Below are the code and all the weights of a small trained network. Each question names an input and a target symbol and asks about switching units off, where a switched-off unit gives its printed mean instead of its output.

import numpy as np


def w(rows, s, z=0):
    codes = np.array(rows[::2]) - 128.0
    scale = np.full(codes.shape[1], s)
    scale[-1] = z or s
    return codes * scale


def norm(h):
    return h / np.sqrt((h * h).mean(-1, keepdims=True) + 1e-5)


def f(y):
    return np.maximum(y, 0)


def softmax(a):
    e = np.exp(a - a.max(-1, keepdims=True))
    return e / e.sum(-1, keepdims=True)


def log_softmax(a):
    a = a - a.max(-1, keepdims=True)
    return a - np.log(np.exp(a).sum(-1, keepdims=True))


def net(x, mask):
    ids = ['Πβδεηθψ'.index(c) for c in x.split()]
    T = len(ids)
    res = E[ids] + P[:T]
    u = 0
    for l in range(3):
        r = norm(res)
        for j in range(3):
            rows = slice(2 * j, 2 * j + 2)
            q, k, v = (r @ M[l][rows].T for M in (Q, K, V))
            z = softmax(np.where(np.tri(T) > 0, q @ k.T / 2**0.5, -1e9)) @ v
            o = O[l][rows]
            res = res + np.where(mask[u + j], z, o[:, -1]) @ o[:, :-1]
        u += 3
        y = f(norm(res) @ A[l][:, :-1].T + A[l][:, -1])
        res = res + np.where(mask[u : u + 4], y, B[l][:, -1]) @ B[l][:, :-1]
        u += 4
    return log_softmax(norm(res)[-1] @ U[:, :-1].T + U[:, -1])


Q, K, V, O, A, B = {}, {}, {}, {}, {}, {}
E = w([
[148,117,96],'Π',
[115,175,145],'β',
[124,86,124],'δ',
[75,125,253],'ε',
[112,138,145],'η',
[156,96,104],'θ',
[105,52,110],'ψ',
],0.031)
P = w([
[96,189,98],'0',
[229,138,138],'1',
[208,107,118],'2',
[135,81,96],'3',
[125,84,86],'4',
[116,116,77],'5',
[105,118,50],'6',
[144,127,57],'7',
[118,115,72],'8',
[221,74,2],'9',
[133,139,62],'10',
],0.0062)
Q[0] = w([
[154,254,102],'L0H1',
[206,86,218],'L0H1',
[95,143,206],'L0H2',
[96,136,177],'L0H2',
[64,157,97],'L0H3',
[71,215,203],'L0H3',
],0.0093)
K[0] = w([
[186,62,188],'L0H1',
[41,132,161],'L0H1',
[200,50,173],'L0H2',
[159,126,98],'L0H2',
[165,74,41],'L0H3',
[254,196,97],'L0H3',
],0.0082)
V[0] = w([
[124,173,99],'L0H1',
[71,83,91],'L0H1',
[161,112,79],'L0H2',
[58,255,12],'L0H2',
[138,112,76],'L0H3',
[231,161,77],'L0H3',
],0.0081)
O[0] = w([
[137,116,77,87],'L0H1',
[168,90,155,250],'L0H1',
[127,165,81,182],'L0H2',
[13,7,81,14],'L0H2',
[254,128,175,201],'L0H3',
[46,216,101,12],'L0H3',
],0.0062,0.002)
A[0] = w([
[136,251,154,5],'L0N1',
[86,212,149,207],'L0N2',
[46,103,132,238],'L0N3',
[150,150,177,15],'L0N4',
],0.012,0.002)
B[0] = w([
[148,56,117,253],'L0N1',
[254,115,130,254],'L0N2',
[192,180,136,215],'L0N3',
[121,213,88,172],'L0N4',
],0.0073,0.0039)
Q[1] = w([
[121,122,81],'L1H1',
[156,249,213],'L1H1',
[129,120,103],'L1H2',
[50,137,205],'L1H2',
[176,119,27],'L1H3',
[85,119,200],'L1H3',
],0.014)
K[1] = w([
[87,141,164],'L1H1',
[222,9,108],'L1H1',
[84,174,129],'L1H2',
[133,15,239],'L1H2',
[77,119,173],'L1H3',
[155,93,82],'L1H3',
],0.015)
V[1] = w([
[60,122,96],'L1H1',
[60,95,231],'L1H1',
[102,152,156],'L1H2',
[5,154,79],'L1H2',
[125,145,143],'L1H3',
[134,136,70],'L1H3',
],0.016)
O[1] = w([
[231,111,138,67],'L1H1',
[137,24,95,87],'L1H1',
[79,43,175,77],'L1H2',
[197,114,179,2],'L1H2',
[8,105,97,118],'L1H3',
[107,59,254,112],'L1H3',
],0.009,0.01)
A[1] = w([
[48,91,85,98],'L1N1',
[41,123,247,40],'L1N2',
[65,84,185,4],'L1N3',
[167,237,54,136],'L1N4',
],0.012,0.0041)
B[1] = w([
[139,161,169,192],'L1N1',
[109,96,246,158],'L1N2',
[142,226,142,133],'L1N3',
[54,106,147,254],'L1N4',
],0.013,0.0078)
Q[2] = w([
[87,113,102],'L2H1',
[99,145,64],'L2H1',
[142,6,123],'L2H2',
[72,176,190],'L2H2',
[116,168,131],'L2H3',
[62,43,84],'L2H3',
],0.022)
K[2] = w([
[235,91,103],'L2H1',
[191,45,181],'L2H1',
[155,123,10],'L2H2',
[80,244,215],'L2H2',
[214,107,88],'L2H3',
[175,87,240],'L2H3',
],0.011)
V[2] = w([
[71,208,124],'L2H1',
[152,198,105],'L2H1',
[171,127,76],'L2H2',
[133,255,54],'L2H2',
[119,115,41],'L2H3',
[107,168,33],'L2H3',
],0.014)
O[2] = w([
[169,189,73,147],'L2H1',
[170,169,79,102],'L2H1',
[99,104,56,57],'L2H2',
[242,13,42,122],'L2H2',
[9,132,223,3],'L2H3',
[65,170,68,25],'L2H3',
],0.011,0.0039)
A[2] = w([
[137,70,178,178],'L2N1',
[80,70,125,138],'L2N2',
[140,250,211,168],'L2N3',
[166,73,110,252],'L2N4',
],0.013,0.0047)
B[2] = w([
[191,128,71,192],'L2N1',
[177,176,168,191],'L2N2',
[1,231,239,254],'L2N3',
[246,55,110,237],'L2N4',
],0.0087,0.0067)
U = w([
[190,142,210,200],'Π',
[146,132,122,234],'β',
[255,163,148,3],'δ',
[47,60,111,174],'ε',
[114,151,29,182],'η',
[199,194,71,79],'θ',
[152,21,194,19],'ψ',
],0.015,0.0014)

Each question gives the input, a string of symbols that net reads in full, and the target symbol t.
The units are the heads (2 rows each of Q, K, V and O) and the neurons (one row each of A and B). Each row of codes is followed by its name. A weight is (code - 128) times the scale printed after its matrix; where a second scale follows, it is the last column's (O, A, B and U).
mask holds one flag per unit, layer by layer, with each layer's heads first. A switched-off unit (its flag False) gives its mean, the last column of its rows in O or B, instead of its output. The means were averaged over made-up inputs and are rounded, as every weight is.
A unit's drop is (log p(t) with every unit on - log p(t) with that unit switched off) / (log p(t) with every unit on - log p(t) with every unit switched off).
The circuit of an input: a set's keep is (log p(t) with only the set's units on - log p(t) with every unit switched off) / (log p(t) with every unit on - log p(t) with every unit switched off). Starting from the 12 units with the biggest drops (on a tie, the unit counted first), units are removed one at a time, each time the one whose removal leaves the highest keep (on an exact tie, the one counted first), for as long as the keep stays at least 0.8.
circuit, biggest first: the units of the circuit, biggest drop first
most important unit: the unit with the biggest drop
k most important neurons: the k neurons with the biggest drops, biggest first
top k neurons in layer l: the k neurons of layer l with the biggest drops, biggest first
which heads matter: for each layer, one digit per head in row order, 1 if its drop is at least 0.15 and else 0, layers parted by /
input θ η ψ Π Π η, target θ: 2 most important neurons : [L0N2; L1N4]
input δ ψ δ η η β, target η: circuit, biggest first : [L1H2; L2H3; L2H2]
input η θ θ β, target ψ: circuit, biggest first : [L0H2; L1N4; L2H2; L2H1]
input β β δ θ Π δ δ ψ η θ, target Π: circuit, biggest first : [L0H2; L1H2; L2H2]
input η δ ψ β, target ψ: which heads matter : 010 / 100 / 100
input η θ η δ β δ, target ψ: which heads matter : 111 / 110 / 100
input δ ψ θ Π θ η θ η, target η: which heads matter : 010 / 010 / 011
input δ δ θ θ θ ψ, target η: circuit, biggest first : [L1H2; L2H1]
input δ ε η ε η δ θ, target η: most important unit : L1H3
input η δ θ η ψ ψ η Π, target ψ: circuit, biggest first : [L0H2; L2H1]
input β Π β Π ψ, target Π: circuit, biggest first : [L1H2; L0H2; L2H2; L2H3]
input ψ η Π δ θ ψ θ η, target ε: which heads matter : 000 / 110 / 001
input δ ψ δ, target η: circuit, biggest first : [L1H2; L0H2; L2H3]
input Π η η θ δ ψ, target δ: most important unit : L1H1
input η η θ, target ψ: 2 most important neurons : [L0N2; L0N4]
input θ Π ψ ψ, target θ: circuit, biggest first : [L1H1; L2H1]
input ψ β β ε δ η δ Π, target η: which heads matter : 000 / 011 / 010
input Π η Π η ψ θ η, target δ: which heads matter : 011 / 101 / 000
input δ Π θ, target η: circuit, biggest first : [L2H3; L2H2]
input δ δ θ Π ψ β, target η: most important unit : L2H3
input ψ δ ψ, target ε: top 2 neurons in layer 0 : [L0N2; L0N1]
input η Π η, target ψ: 2 most important neurons : [L1N4; L0N2]
input θ β θ β δ, target θ: which heads matter : 000 / 000 / 110
input θ ε ψ θ ψ Π, target η: which heads matter : 000 / 101 / 010
input ψ ψ η η η δ ψ δ, target ε: which heads matter : 000 / 010 / 001
input ψ θ β ψ η δ Π δ, target ε: top 2 neurons in layer 0 : [L0N2; L0N1]
input ψ Π ψ, target ε: circuit, biggest first : [L2H3]
input Π δ ψ ψ θ θ ψ η, target δ: which heads matter : 010 / 111 / 001
input ψ δ η ψ δ θ β, target ε: which heads matter : 000 / 110 / 001
